Below are the code and all the weights of a small trained network. Each question names an input and a class and asks about switching units off, where a switched-off unit gives its printed mean instead of its output.

import numpy as np


def w(rows, s, z=0):
    codes = np.array(rows[::2]) - 128.0
    scale = np.full(codes.shape[1], s)
    scale[-1] = z or s
    return codes * scale


def norm(h):
    return h / np.sqrt((h * h).mean(-1, keepdims=True) + 1e-5)


def f(y):
    return np.maximum(y, 0)


def log_softmax(a):
    a = a - a.max(-1, keepdims=True)
    return a - np.log(np.exp(a).sum(-1, keepdims=True))


def net(x, mask):
    res = np.array(x, float).reshape(1, 2) / 4 @ E
    u = 0
    for l in range(2):
        y = f(norm(res) @ A[l][:, :-1].T + A[l][:, -1])
        res = res + np.where(mask[u : u + 8], y, B[l][:, -1]) @ B[l][:, :-1]
        u += 8
    return log_softmax(norm(res)[-1] @ U[:, :-1].T + U[:, -1])


A, B = {}, {}
E = w([
[161,224,13],'x0',
[95,8,98],'x1',
],0.0015)
A[0] = w([
[87,140,148,146],'0.n1',
[131,139,55,210],'0.n2',
[110,96,121,152],'0.n3',
[113,166,121,7],'0.n4',
[109,128,2,237],'0.n5',
[140,116,125,157],'0.n6',
[118,75,113,164],'0.n7',
[138,158,116,66],'0.n8',
],0.014,0.0015)
B[0] = w([
[157,103,142,151],'0.n1',
[193,69,77,210],'0.n2',
[112,147,41,178],'0.n3',
[108,134,111,154],'0.n4',
[34,73,2,254],'0.n5',
[128,122,106,142],'0.n6',
[105,130,30,202],'0.n7',
[91,135,119,162],'0.n8',
],0.0066,0.0071)
A[1] = w([
[184,196,144,76],'1.n1',
[128,132,129,79],'1.n2',
[190,103,224,152],'1.n3',
[135,152,230,118],'1.n4',
[110,34,109,104],'1.n5',
[71,178,98,33],'1.n6',
[254,74,131,83],'1.n7',
[183,177,73,253],'1.n8',
],0.0048,0.00076)
B[1] = w([
[69,49,103,143],'1.n1',
[146,161,127,128],'1.n2',
[178,203,61,171],'1.n3',
[103,28,70,163],'1.n4',
[56,158,136,251],'1.n5',
[166,151,184,182],'1.n6',
[197,139,254,145],'1.n7',
[180,20,192,210],'1.n8',
],0.0035,0.0028)
U = w([
[85,74,2,203],'0',
[153,175,137,8],'1',
[158,194,131,8],'2',
[154,189,133,18],'3',
[250,86,195,172],'4',
[102,215,196,133],'5',
[71,84,201,123],'6',
[156,192,132,8],'7',
],0.016,0.012)

Each question gives the input, the list of numbers given to net, and the class t.
The units are the neurons (one row each of A and B). Each row of codes is followed by its name. A weight is (code - 128) times the scale printed after its matrix; where a second scale follows, it is the last column's (A, B and U).
mask holds one flag per neuron, layer by layer. A switched-off neuron (its flag False) gives its mean, the last column of its row in B, instead of its output. The means were averaged over made-up inputs and are rounded, as every weight is.
A unit's drop is (log p(t) with every unit on - log p(t) with that unit switched off) / (log p(t) with every unit on - log p(t) with every unit switched off).
The circuit of an input: a set's keep is (log p(t) with only the set's units on - log p(t) with every unit switched off) / (log p(t) with every unit on - log p(t) with every unit switched off). Starting from the 12 units with the biggest drops (on a tie, the unit counted first), units are removed one at a time, each time the one whose removal leaves the highest keep (on an exact tie, the one counted first), for as long as the keep stays at least 0.8.
units of the circuit, in order: the units of the circuit, biggest drop first
most important unit: the unit with the biggest drop
k most important neurons: the k neurons with the biggest drops, biggest first
k most important neurons of layer l: the k neurons of layer l with the biggest drops, biggest first
drop of u: that unit's drop, to one decimal
input [-1,-5], class 6: most important unit : 0.n7
input [-4,-4], class 4: 2 most important neurons of layer 0 : 0.n5, 0.n1
input [1,-8], class 5: units of the circuit, in order : 0.n2, 0.n5, 0.n7
input [1,-7], class 4: units of the circuit, in order : 0.n5, 0.n7, 0.n3
input [-3,-5], class 4: 4 most important neurons : 0.n5, 0.n1, 0.n8, 1.n7
input [-1,-7], class 6: 2 most important neurons of layer 1 : 1.n1, 1.n4
input [0,-4], class 5: units of the circuit, in order : 0.n2, 0.n5, 0.n7, 0.n3
input [-8,-4], class 4: 2 most important neurons : 0.n5, 0.n7
input [-4,-2], class 4: units of the circuit, in order : 0.n5, 0.n7, 1.n7
input [-5,-6], class 4: 2 most important neurons : 0.n5, 0.n1
input [-4,-6], class 4: 2 most important neurons of layer 0 : 0.n5, 0.n1
input [-3,-4], class 4: 3 most important neurons : 0.n5, 0.n1, 1.n7
input [-6,-3], class 4: 3 most important neurons : 0.n5, 0.n7, 0.n1
input [0,-3], class 5: 3 most important neurons : 0.n2, 0.n5, 0.n7
input [-3,-1], class 6: 2 most important neurons of layer 1 : 1.n7, 1.n3
input [0,-1], class 5: most important neuron of layer 1 : 1.n6
input [0,-5], class 5: drop of 0.n7 : 0.4
input [-7,-2], class 6: drop of 0.n4 : 0.2
input [-8,-5], class 4: drop of 0.n3 : 0.0
